Below are the code and all the weights of a small trained network. Each question names an input and a target symbol and asks about switching units off, where a switched-off unit gives its printed mean instead of its output.

import numpy as np


def w(rows, s, z=0):
    codes = np.array(rows[::2]) - 128.0
    scale = np.full(codes.shape[1], s)
    scale[-1] = z or s
    return codes * scale


def norm(h):
    return h / np.sqrt((h * h).mean(-1, keepdims=True) + 1e-5)


def f(y):
    return np.maximum(y, 0)


def softmax(a):
    e = np.exp(a - a.max(-1, keepdims=True))
    return e / e.sum(-1, keepdims=True)


def log_softmax(a):
    a = a - a.max(-1, keepdims=True)
    return a - np.log(np.exp(a).sum(-1, keepdims=True))


def net(x, mask):
    ids = ['ΘΦαγδηλμξτψ'.index(c) for c in x.split()]
    T = len(ids)
    res = E[ids] + P[:T]
    u = 0
    for l in range(3):
        q, k, v = (norm(res) @ M[l].T for M in (Q, K, V))
        z = softmax(np.where(np.tri(T) > 0, q @ k.T / 2**0.5, -1e9)) @ v
        res = res + np.where(mask[u], z, O[l][:, -1]) @ O[l][:, :-1]
        u += 1
        y = f(norm(res) @ A[l][:, :-1].T + A[l][:, -1])
        res = res + np.where(mask[u : u + 4], y, B[l][:, -1]) @ B[l][:, :-1]
        u += 4
    return log_softmax(norm(res)[-1] @ U[:, :-1].T + U[:, -1])


Q, K, V, O, A, B = {}, {}, {}, {}, {}, {}
E = w([
[150,194,236,68,145,147],'Θ',
[89,231,57,235,67,187],'Φ',
[114,248,78,160,188,114],'α',
[184,80,63,76,74,29],'γ',
[183,99,242,83,83,57],'δ',
[114,108,80,21,78,188],'η',
[153,119,77,78,47,185],'λ',
[202,149,83,167,28,143],'μ',
[156,91,139,131,95,233],'ξ',
[2,189,59,210,124,191],'τ',
[99,42,122,54,165,175],'ψ',
],0.011)
P = w([
[2,142,111,95,53,73],'0',
[44,138,93,117,85,69],'1',
[83,128,98,137,105,83],'2',
[110,114,101,159,128,88],'3',
[125,100,85,174,140,83],'4',
[131,82,71,185,150,85],'5',
[129,66,59,189,159,90],'6',
],0.0058)
Q[0] = w([
[59,255,88,193,169,171],'L0H0',
[126,196,72,221,152,144],'L0H0',
],0.0076)
K[0] = w([
[178,112,157,216,114,2],'L0H0',
[190,62,104,172,62,82],'L0H0',
],0.0082)
V[0] = w([
[24,175,248,72,160,65],'L0H0',
[132,176,163,95,185,253],'L0H0',
],0.0042)
O[0] = w([
[116,79,142,182,120,117,254],'L0H0',
[111,193,12,133,162,46,124],'L0H0',
],0.011,0.0025)
A[0] = w([
[180,1,35,36,149,41,162],'L0N0',
[164,49,180,226,156,231,67],'L0N1',
[136,62,129,91,91,244,170],'L0N2',
[240,178,21,18,119,193,4],'L0N3',
],0.0051,0.0039)
B[0] = w([
[248,84,211,130,59,154,253],'L0N0',
[85,141,214,76,141,93,185],'L0N1',
[203,253,237,80,142,69,244],'L0N2',
[224,18,123,193,169,147,168],'L0N3',
],0.0056,0.0032)
Q[1] = w([
[204,107,201,60,29,159],'L1H0',
[254,185,184,64,189,91],'L1H0',
],0.0066)
K[1] = w([
[164,80,126,50,1,63],'L1H0',
[229,150,212,102,119,61],'L1H0',
],0.0066)
V[1] = w([
[143,119,138,216,253,59],'L1H0',
[52,156,101,216,180,226],'L1H0',
],0.0023)
O[1] = w([
[104,93,110,190,86,101,59],'L1H0',
[169,254,121,170,136,218,1],'L1H0',
],0.0074,0.0014)
A[1] = w([
[172,47,56,199,99,62,80],'L1N0',
[93,121,176,2,53,110,253],'L1N1',
[93,204,81,131,127,209,188],'L1N2',
[189,110,108,124,39,124,82],'L1N3',
],0.0083,0.0029)
B[1] = w([
[62,254,166,87,81,217,170],'L1N0',
[85,186,151,10,28,247,254],'L1N1',
[164,42,140,82,128,42,194],'L1N2',
[124,100,146,66,244,133,178],'L1N3',
],0.0087,0.0079)
Q[2] = w([
[140,76,89,84,127,73],'L2H0',
[166,106,254,154,99,117],'L2H0',
],0.0086)
K[2] = w([
[235,3,81,131,141,80],'L2H0',
[140,85,244,26,46,93],'L2H0',
],0.0072)
V[2] = w([
[127,122,150,237,254,60],'L2H0',
[73,151,181,50,148,202],'L2H0',
],0.0051)
O[2] = w([
[134,223,140,1,167,163,2],'L2H0',
[186,127,136,106,187,41,207],'L2H0',
],0.006,0.0092)
A[2] = w([
[123,170,168,92,98,214,174],'L2N0',
[5,96,75,131,155,177,2],'L2N1',
[144,74,164,118,119,111,119],'L2N2',
[142,89,164,78,75,67,75],'L2N3',
],0.011,0.0035)
B[2] = w([
[33,92,200,92,11,57,255],'L2N0',
[152,175,197,197,181,255,153],'L2N1',
[210,82,119,42,165,131,198],'L2N2',
[178,138,59,93,182,249,255],'L2N3',
],0.0077,0.0087)
U = w([
[119,171,182,168,138,77,159],'Θ',
[163,127,33,179,50,144,113],'Φ',
[111,200,78,81,185,87,196],'α',
[97,111,197,65,68,145,196],'γ',
[188,37,164,188,153,79,224],'δ',
[124,116,120,137,146,138,19],'η',
[132,121,119,139,145,136,3],'λ',
[248,96,98,66,165,200,27],'μ',
[128,122,113,135,149,140,27],'ξ',
[111,171,144,179,167,231,205],'τ',
[109,104,108,135,152,131,26],'ψ',
],0.011,0.0029)

Each question gives the input, a string of symbols that net reads in full, and the target symbol t.
The units are the heads (2 rows each of Q, K, V and O) and the neurons (one row each of A and B). Each row of codes is followed by its name. A weight is (code - 128) times the scale printed after its matrix; where a second scale follows, it is the last column's (O, A, B and U).
mask holds one flag per unit, layer by layer, with each layer's heads first. A switched-off unit (its flag False) gives its mean, the last column of its rows in O or B, instead of its output. The means were averaged over made-up inputs and are rounded, as every weight is.
A unit's drop is (log p(t) with every unit on - log p(t) with that unit switched off) / (log p(t) with every unit on - log p(t) with every unit switched off).
The circuit of an input: a set's keep is (log p(t) with only the set's units on - log p(t) with every unit switched off) / (log p(t) with every unit on - log p(t) with every unit switched off). Starting from the 12 units with the biggest drops (on a tie, the unit counted first), units are removed one at a time, each time the one whose removal leaves the highest keep (on an exact tie, the one counted first), for as long as the keep stays at least 0.8.
units of the circuit, in order: the units of the circuit, biggest drop first
top k neurons: the k neurons with the biggest drops, biggest first
top k neurons in layer l: the k neurons of layer l with the biggest drops, biggest first
input μ Θ Θ γ Θ γ, target μ: units of the circuit, in order	(L2N0)
input γ Θ Θ Θ, target δ: top 3 neurons in layer 0	(L0N0, L0N2, L0N1)
input Θ ξ γ Θ ξ, target μ: top 3 neurons	(L0N2, L0N3, L1N0)
input λ Θ η γ Θ, target μ: units of the circuit, in order	(L0H0, L1N0, L2N0, L2N3)
input Θ τ τ γ Θ Θ Θ, target Θ: top 3 neurons	(L1N2, L0N2, L1N0)
input Φ Φ α, target α: units of the circuit, in order	(L1N1, L2H0, L2N0, L2N3)
input ξ μ ξ, target μ: top 2 neurons	(L0N3, L2N0)
input Φ ξ τ τ μ α, target μ: top 2 neurons	(L2N0, L1N2)
input τ μ α τ δ Θ α, target δ: top 2 neurons	(L1N1, L2N3)
input Θ Θ ξ ψ ξ ψ Θ, target δ: top 3 neurons in layer 0	(L0N0, L0N2, L0N1)
input Φ Θ η ξ α, target α: top 2 neurons in layer 2	(L2N0, L2N3)
input Θ λ Φ, target Φ: top 2 neurons in layer 0	(L0N0, L0N2)
input α Θ Θ Θ Θ τ Θ, target Θ: top 2 neurons	(L2N3, L1N1)
input μ η μ α, target μ: top neuron	(L1N2)
input η Θ Θ Φ, target Φ: top 2 neurons	(L2N0, L1N2)
input τ Θ ψ ψ Θ, target μ: top 2 neurons in layer 2	(L2N0, L2N3)
input Θ Θ τ, target τ: top 2 neurons in layer 2	(L2N1, L2N0)
input Θ Θ η τ τ τ, target τ: top 2 neurons	(L2N1, L1N1)
input Φ ψ δ τ, target δ: top 2 neurons in layer 1	(L1N1, L1N2)
input ξ ψ τ δ Φ, target δ: top neuron	(L1N1)
